Below are the code and all the weights of a small trained network. Each question names an input and a class and asks about switching units off, where a switched-off unit gives its printed mean instead of its output.

import numpy as np


def w(rows, s, z=0):
    codes = np.array(rows[::2]) - 128.0
    scale = np.full(codes.shape[1], s)
    scale[-1] = z or s
    return codes * scale


def f(y):
    return np.maximum(y, 0)


def log_softmax(a):
    a = a - a.max(-1, keepdims=True)
    return a - np.log(np.exp(a).sum(-1, keepdims=True))


def net(x, mask):
    res = np.array(x, float).reshape(1, 4) / 4 @ E
    y = f(res @ A[0][:, :-1].T + A[0][:, -1])
    res = res + np.where(mask, y, B[0][:, -1]) @ B[0][:, :-1]
    return log_softmax(res[-1] @ U[:, :-1].T + U[:, -1])


A, B = {}, {}
E = w([
[138,209,21,93],'x0',
[147,45,127,28],'x1',
[249,124,134,145],'x2',
[121,1,54,172],'x3',
],0.0093)
A[0] = w([
[125,130,75,126,54],'N0',
[113,101,134,143,122],'N1',
[153,122,141,85,88],'N2',
[116,74,71,183,4],'N3',
[136,108,151,111,69],'N4',
[117,121,182,125,93],'N5',
[130,120,182,133,116],'N6',
[89,116,115,133,197],'N7',
[165,159,49,120,28],'N8',
[111,117,91,132,109],'N9',
[107,83,159,29,77],'N10',
[171,96,91,145,138],'N11',
[120,129,162,180,127],'N12',
[132,154,131,117,50],'N13',
[139,106,176,123,144],'N14',
[82,146,129,169,107],'N15',
[138,154,170,115,30],'N16',
[146,182,175,82,84],'N17',
[126,134,133,122,78],'N18',
[145,150,152,82,87],'N19',
[136,87,93,157,116],'N20',
[50,156,95,118,116],'N21',
[63,143,138,111,72],'N22',
[54,115,150,131,131],'N23',
[112,148,82,125,16],'N24',
[100,157,118,185,160],'N25',
[114,74,204,192,15],'N26',
[140,95,102,92,119],'N27',
[115,158,160,213,23],'N28',
[191,117,139,102,119],'N29',
[248,142,139,198,126],'N30',
[113,174,74,116,102],'N31',
[81,129,138,144,128],'N32',
[108,163,175,111,40],'N33',
[140,138,96,84,71],'N34',
[171,135,145,124,83],'N35',
[152,153,148,119,52],'N36',
[136,154,102,188,146],'N37',
],0.017,0.0026)
B[0] = w([
[180,114,124,116,171],'N0',
[149,152,151,132,168],'N1',
[91,97,102,136,175],'N2',
[137,37,253,156,219],'N3',
[141,96,104,119,164],'N4',
[181,156,111,126,182],'N5',
[176,176,98,129,185],'N6',
[110,193,145,116,176],'N7',
[206,132,87,94,207],'N8',
[146,136,156,127,167],'N9',
[57,22,63,135,245],'N10',
[121,145,160,138,197],'N11',
[129,121,77,143,176],'N12',
[149,98,162,136,153],'N13',
[164,187,84,126,194],'N14',
[85,95,109,135,174],'N15',
[146,76,187,139,175],'N16',
[144,73,206,168,223],'N17',
[125,115,140,129,134],'N18',
[122,114,157,161,183],'N19',
[121,109,196,157,199],'N20',
[122,176,141,83,207],'N21',
[125,154,173,70,183],'N22',
[124,194,153,69,197],'N23',
[179,109,119,112,169],'N24',
[82,66,102,143,188],'N25',
[239,162,84,107,236],'N26',
[97,110,111,141,191],'N27',
[94,5,90,115,192],'N28',
[88,142,117,91,197],'N29',
[72,194,151,47,247],'N30',
[196,157,95,121,203],'N31',
[109,158,120,102,168],'N32',
[147,88,196,155,187],'N33',
[146,124,88,125,175],'N34',
[123,112,154,86,168],'N35',
[132,101,168,138,165],'N36',
[85,71,72,160,186],'N37',
],0.026,0.011)
U = w([
[86,176,173,7,101],'0',
[196,146,116,87,106],'1',
[133,136,208,137,126],'2',
[86,111,105,88,116],'3',
[112,152,146,70,254],'4',
[136,193,137,175,108],'5',
[100,175,127,132,105],'6',
[81,193,177,175,112],'7',
],0.014,0.013)

Each question gives the input, the list of numbers given to net, and the class t.
The units are the neurons (one row each of A and B). Each row of codes is followed by its name. A weight is (code - 128) times the scale printed after its matrix; where a second scale follows, it is the last column's (A, B and U).
mask holds one flag per neuron, in row order. A switched-off neuron (its flag False) gives its mean, the last column of its row in B, instead of its output. The means were averaged over made-up inputs and are rounded, as every weight is.
A unit's drop is (log p(t) with every unit on - log p(t) with that unit switched off) / (log p(t) with every unit on - log p(t) with every unit switched off).
The circuit of an input: a set's keep is (log p(t) with only the set's units on - log p(t) with every unit switched off) / (log p(t) with every unit on - log p(t) with every unit switched off). Starting from the 12 units with the biggest drops (on a tie, the unit counted first), units are removed one at a time, each time the one whose removal leaves the highest keep (on an exact tie, the one counted first), for as long as the keep stays at least 0.8.
circuit, biggest first: the units of the circuit, biggest drop first
most important unit: the unit with the biggest drop
top k neurons: the k neurons with the biggest drops, biggest first
drop when u is switched off: that unit's drop, to one decimal
input [-2,-8,-7,-4], class 3: most important unit : N28
input [6,-5,2,-5], class 1: top 2 neurons : (N8 N31)
input [-1,5,-3,5], class 2: top 2 neurons : (N3 N20)
input [6,-2,-7,6], class 0: top 2 neurons : (N21 N26)
input [8,-7,-2,2], class 1: top 2 neurons : (N31 N8)
input [4,-6,-5,-7], class 2: top 3 neurons : (N17 N33 N30)
input [-2,7,0,-7], class 2: top 2 neurons : (N17 N33)
input [6,-3,-8,8], class 0: top 2 neurons : (N21 N23)
input [-4,6,-3,6], class 2: top 3 neurons : (N3 N20 N28)
input [-3,2,-7,8], class 2: top 4 neurons : (N3 N30 N20 N29)
input [-2,-6,-7,1], class 0: top 4 neurons : (N23 N21 N10 N22)
input [5,2,-3,5], class 1: top 3 neurons : (N8 N17 N30)
input [-1,6,-8,7], class 0: top 2 neurons : (N23 N17)
input [-5,8,0,4], class 3: circuit, biggest first : (N10)
input [7,3,7,-2], class 0: top 3 neurons : (N30 N26 N29)
input [-2,-4,-5,7], class 2: top 2 neurons : (N3 N30)
input [0,-1,-3,-5], class 2: drop when N30 is switched off : 0.3
input [-5,-1,-5,3], class 0: drop when N8 is switched off : 1.0
input [-8,6,-7,7], class 1: drop when N26 is switched off : 3.0
input [5,-3,5,-8], class 2: most important unit : N17
input [4,-4,8,5], class 0: drop when N30 is switched off : 1.6
